Below is a small trained network, with its code and all its weights. Each question gives an input and a class and asks what happens when units are switched off, that is, made to give their printed mean instead of their output.

import numpy as np


def w(rows, s, z=0):
    codes = np.array(rows[::2]) - 128.0
    scale = np.full(codes.shape[1], s)
    scale[-1] = z or s
    return codes * scale


def f(y):
    return y / 2 * (1 + np.tanh(0.7978845608 * (y + 0.044715 * y**3)))


def log_softmax(a):
    a = a - a.max(-1, keepdims=True)
    return a - np.log(np.exp(a).sum(-1, keepdims=True))


def net(x, mask):
    res = np.array(x, float).reshape(1, 5) / 4 @ E
    y = f(res @ A[0][:, :-1].T + A[0][:, -1])
    res = res + np.where(mask, y, B[0][:, -1]) @ B[0][:, :-1]
    return log_softmax(res[-1] @ U[:, :-1].T + U[:, -1])


A, B = {}, {}
E = w([
[146,144,129,149,35,222,1],'x0',
[127,132,139,134,124,154,146],'x1',
[104,245,219,125,46,60,145],'x2',
[135,131,135,140,148,115,109],'x3',
[224,246,83,74,173,149,140],'x4',
],0.0089)
A[0] = w([
[194,190,68,81,127,143,152,68],'neuron 0',
[98,63,167,175,101,110,123,10],'neuron 1',
[117,109,138,148,167,93,202,3],'neuron 2',
[64,147,174,99,210,95,183,172],'neuron 3',
[174,193,87,132,194,183,125,74],'neuron 4',
[56,25,180,144,138,151,119,25],'neuron 5',
[137,68,57,143,207,186,124,119],'neuron 6',
[129,104,67,153,143,162,155,18],'neuron 7',
[106,163,144,143,78,199,3,84],'neuron 8',
[126,205,209,141,72,75,152,143],'neuron 9',
],0.011,0.0013)
B[0] = w([
[155,66,255,159,118,80,129,209],'neuron 0',
[130,45,189,125,167,64,130,196],'neuron 1',
[139,126,120,84,175,176,182,196],'neuron 2',
[160,163,57,118,217,169,168,220],'neuron 3',
[154,47,180,136,58,54,158,205],'neuron 4',
[168,75,195,148,111,99,139,224],'neuron 5',
[13,192,48,189,57,169,50,237],'neuron 6',
[84,149,123,149,125,149,117,166],'neuron 7',
[223,156,38,42,170,144,227,252],'neuron 8',
[37,177,92,206,47,192,60,242],'neuron 9',
],0.0094,0.011)
U = w([
[58,162,87,192,87,174,33,250],'0',
[181,134,58,69,196,164,191,55],'1',
[156,67,254,159,103,67,114,57],'2',
],0.014,0.002)

Each question gives the input, the list of numbers given to net, and the class t.
The units are the neurons (one row each of A and B). Each row of codes is followed by its name. A weight is (code - 128) times the scale printed after its matrix; where a second scale follows, it is the last column's (A, B and U).
mask holds one flag per neuron, in row order. A switched-off neuron (its flag False) gives its mean, the last column of its row in B, instead of its output. The means were averaged over made-up inputs and are rounded, as every weight is.
A unit's drop is (log p(t) with every unit on - log p(t) with that unit switched off) / (log p(t) with every unit on - log p(t) with every unit switched off).
The circuit of an input: a set's keep is (log p(t) with only the set's units on - log p(t) with every unit switched off) / (log p(t) with every unit on - log p(t) with every unit switched off). Starting from all 10 units, units are removed one at a time, each time the one whose removal leaves the highest keep (on an exact tie, the one counted first), for as long as the keep stays at least 0.8.
circuit, biggest first: the units of the circuit, biggest drop first
top k neurons: the k neurons with the biggest drops, biggest first
drop when u is switched off: that unit's drop, to one decimal
input [3,-5,2,3,0], class 1: top 2 neurons : neuron 6; neuron 8
input [8,-7,-1,1,5], class 1: circuit, biggest first : neuron 8
input [-8,8,8,6,8], class 0: top 3 neurons : neuron 9; neuron 8; neuron 3
input [-6,-4,4,5,7], class 2: top 2 neurons : neuron 0; neuron 8
input [4,-6,-1,-2,7], class 2: top 2 neurons : neuron 0; neuron 4
input [2,2,-1,-5,1], class 1: top 4 neurons : neuron 9; neuron 6; neuron 5; neuron 0
input [6,-5,7,-3,8], class 2: top 2 neurons : neuron 0; neuron 6
input [-5,1,6,-3,-4], class 0: top 2 neurons : neuron 9; neuron 8
input [-8,-6,-8,8,-2], class 0: top 2 neurons : neuron 6; neuron 8
input [-7,2,-2,-4,-7], class 1: top 4 neurons : neuron 3; neuron 2; neuron 0; neuron 4
input [5,6,-4,5,-4], class 1: top 2 neurons : neuron 8; neuron 9
input [5,6,-1,-6,-5], class 1: top 3 neurons : neuron 8; neuron 0; neuron 4
input [5,-2,-1,6,3], class 1: drop when neuron 8 is switched off : 0.3
input [4,4,-1,0,7], class 2: drop when neuron 0 is switched off : 0.4
input [-3,-6,7,-7,1], class 0: drop when neuron 9 is switched off : 0.5
input [-4,5,6,6,-3], class 0: circuit, biggest first : neuron 9
